Below is a small trained network, with its code and all its weights. Each question gives an input and a class and asks what happens when units are switched off, that is, made to give their printed mean instead of their output.

import numpy as np


def w(rows, s, z=0):
    codes = np.array(rows[::2]) - 128.0
    scale = np.full(codes.shape[1], s)
    scale[-1] = z or s
    return codes * scale


def f(y):
    return np.maximum(y, 0)


def log_softmax(a):
    a = a - a.max(-1, keepdims=True)
    return a - np.log(np.exp(a).sum(-1, keepdims=True))


def net(x, mask):
    res = np.array(x, float).reshape(1, 8) / 4 @ E
    y = f(res @ A[0][:, :-1].T + A[0][:, -1])
    res = res + np.where(mask, y, B[0][:, -1]) @ B[0][:, :-1]
    return log_softmax(res[-1] @ U[:, :-1].T + U[:, -1])


A, B = {}, {}
E = w([
[139,134,102,15,148,36,86,190],'x0',
[226,87,170,41,102,254,239,173],'x1',
[140,229,73,103,49,81,246,102],'x2',
[138,136,126,126,124,134,121,131],'x3',
[187,180,249,167,181,45,179,149],'x4',
[130,131,125,109,134,112,120,132],'x5',
[121,126,130,131,134,123,135,117],'x6',
[72,224,102,142,221,200,146,212],'x7',
],0.0069)
A[0] = w([
[153,89,183,75,128,156,186,196,52],'n1',
[159,115,82,15,177,50,110,183,208],'n2',
[97,185,96,138,197,162,141,192,25],'n3',
[152,84,143,73,100,82,108,67,43],'n4',
[170,170,248,129,187,45,184,155,21],'n5',
[188,85,157,62,86,239,192,172,109],'n6',
[197,48,171,97,51,107,110,57,82],'n7',
[95,99,25,78,101,177,120,115,10],'n8',
[144,84,181,50,159,123,27,196,133],'n9',
[111,167,88,121,196,191,133,164,67],'n10',
[99,166,94,59,67,73,199,166,170],'n11',
[171,125,151,66,127,165,160,133,28],'n12',
[183,59,119,162,73,76,120,58,59],'n13',
[67,93,35,90,85,179,106,140,35],'n14',
[122,122,196,192,113,145,168,152,253],'n15',
[107,2,194,144,195,180,39,190,116],'n16',
],0.0073,0.0062)
B[0] = w([
[53,167,116,119,104,26,117,118,180],'n1',
[68,60,80,173,242,216,117,45,254],'n2',
[47,157,220,28,101,129,149,225,169],'n3',
[36,173,226,106,85,142,181,235,160],'n4',
[218,6,144,154,60,135,24,254,190],'n5',
[45,153,65,196,194,28,57,85,245],'n6',
[46,184,176,63,151,199,151,198,200],'n7',
[240,35,182,147,47,76,93,232,171],'n8',
[166,140,106,181,112,173,231,89,224],'n9',
[63,113,220,53,154,128,180,194,174],'n10',
[236,154,87,167,147,189,220,95,224],'n11',
[100,166,73,212,116,19,43,160,158],'n12',
[55,211,182,80,149,173,161,187,178],'n13',
[217,68,160,148,29,102,43,210,182],'n14',
[152,23,83,95,150,199,98,79,225],'n15',
[240,237,94,155,108,77,228,102,250],'n16',
],0.0069,0.0083)
U = w([
[228,21,183,144,57,110,67,232,43],'0',
[88,87,120,147,177,223,163,66,254],'1',
[40,220,229,33,134,159,196,212,4],'2',
[225,217,98,157,108,136,254,94,22],'3',
[16,184,89,193,136,16,45,90,72],'4',
[122,90,136,108,152,183,142,70,251],'5',
[104,82,137,121,158,191,140,73,213],'6',
],0.0087,0.0062)

Each question gives the input, the list of numbers given to net, and the class t.
The units are the neurons (one row each of A and B). Each row of codes is followed by its name. A weight is (code - 128) times the scale printed after its matrix; where a second scale follows, it is the last column's (A, B and U).
mask holds one flag per neuron, in row order. A switched-off neuron (its flag False) gives its mean, the last column of its row in B, instead of its output. The means were averaged over made-up inputs and are rounded, as every weight is.
A unit's drop is (log p(t) with every unit on - log p(t) with that unit switched off) / (log p(t) with every unit on - log p(t) with every unit switched off).
The circuit of an input: a set's keep is (log p(t) with only the set's units on - log p(t) with every unit switched off) / (log p(t) with every unit on - log p(t) with every unit switched off). Starting from the 12 units with the biggest drops (on a tie, the unit counted first), units are removed one at a time, each time the one whose removal leaves the highest keep (on an exact tie, the one counted first), for as long as the keep stays at least 0.8.
circuit, biggest first: the units of the circuit, biggest drop first
most important unit: the unit with the biggest drop
k most important neurons: the k neurons with the biggest drops, biggest first
drop of u: that unit's drop, to one decimal
input [-3,-7,-7,1,-4,0,3,-5], class 3: most important unit -> n16
input [5,-8,5,2,0,8,2,-8], class 2: circuit, biggest first -> n4, n13
input [-4,-1,0,6,-5,-4,1,2], class 0: 2 most important neurons -> n2, n14
input [-5,-2,7,2,0,-6,-7,-7], class 2: circuit, biggest first -> n13, n7
input [3,-8,-8,-4,-2,2,3,3], class 3: circuit, biggest first -> n16, n9
input [-4,-5,0,4,4,6,1,5], class 6: 2 most important neurons -> n6, n15
input [-3,-8,-4,-3,-8,-6,-1,-2], class 0: 3 most important neurons -> n14, n6, n8
input [7,-7,1,1,4,4,-8,-4], class 5: circuit, biggest first -> n6, n2
input [-1,-3,2,-1,6,-4,-4,-1], class 0: 2 most important neurons -> n5, n2
input [6,5,-4,5,1,-4,-8,-8], class 2: 3 most important neurons -> n7, n4, n13
input [-3,-8,-8,-6,1,-1,-3,3], class 3: 2 most important neurons -> n16, n6
input [4,6,-3,-5,-1,-3,-6,-2], class 4: circuit, biggest first -> n6, n1
input [-1,7,5,8,-6,3,3,7], class 2: 3 most important neurons -> n10, n3, n5
input [8,8,-4,-6,4,1,-8,0], class 1: circuit, biggest first -> n2
input [2,0,-1,-2,-5,-4,7,7], class 2: 2 most important neurons -> n3, n10
input [6,3,5,2,5,7,-1,5], class 6: 2 most important neurons -> n2, n16
input [8,-5,0,5,-7,2,-5,5], class 1: 2 most important neurons -> n2, n5
input [8,-8,3,-8,-6,2,-5,-7], class 1: circuit, biggest first -> n2, n6
input [6,-2,6,3,3,8,7,-4], class 6: 4 most important neurons -> n2, n16, n9, n5
input [7,7,2,5,1,-7,8,-8], class 2: 2 most important neurons -> n7, n4
input [2,4,-6,1,-8,-2,-7,5], class 0: circuit, biggest first -> n14
input [2,3,5,3,7,-5,6,-5], class 0: 2 most important neurons -> n5, n16
input [8,-6,-6,8,4,-7,-6,-6], class 1: circuit, biggest first -> n2, n9
input [4,2,8,2,0,-4,-4,-8], class 2: 2 most important neurons -> n7, n4
input [-1,-7,-5,-3,-8,-6,0,-2], class 0: circuit, biggest first -> n14, n8
input [8,2,7,-8,6,5,2,2], class 1: drop of n12 -> 0.0
input [-4,3,4,6,2,-3,6,6], class 2: circuit, biggest first -> n3
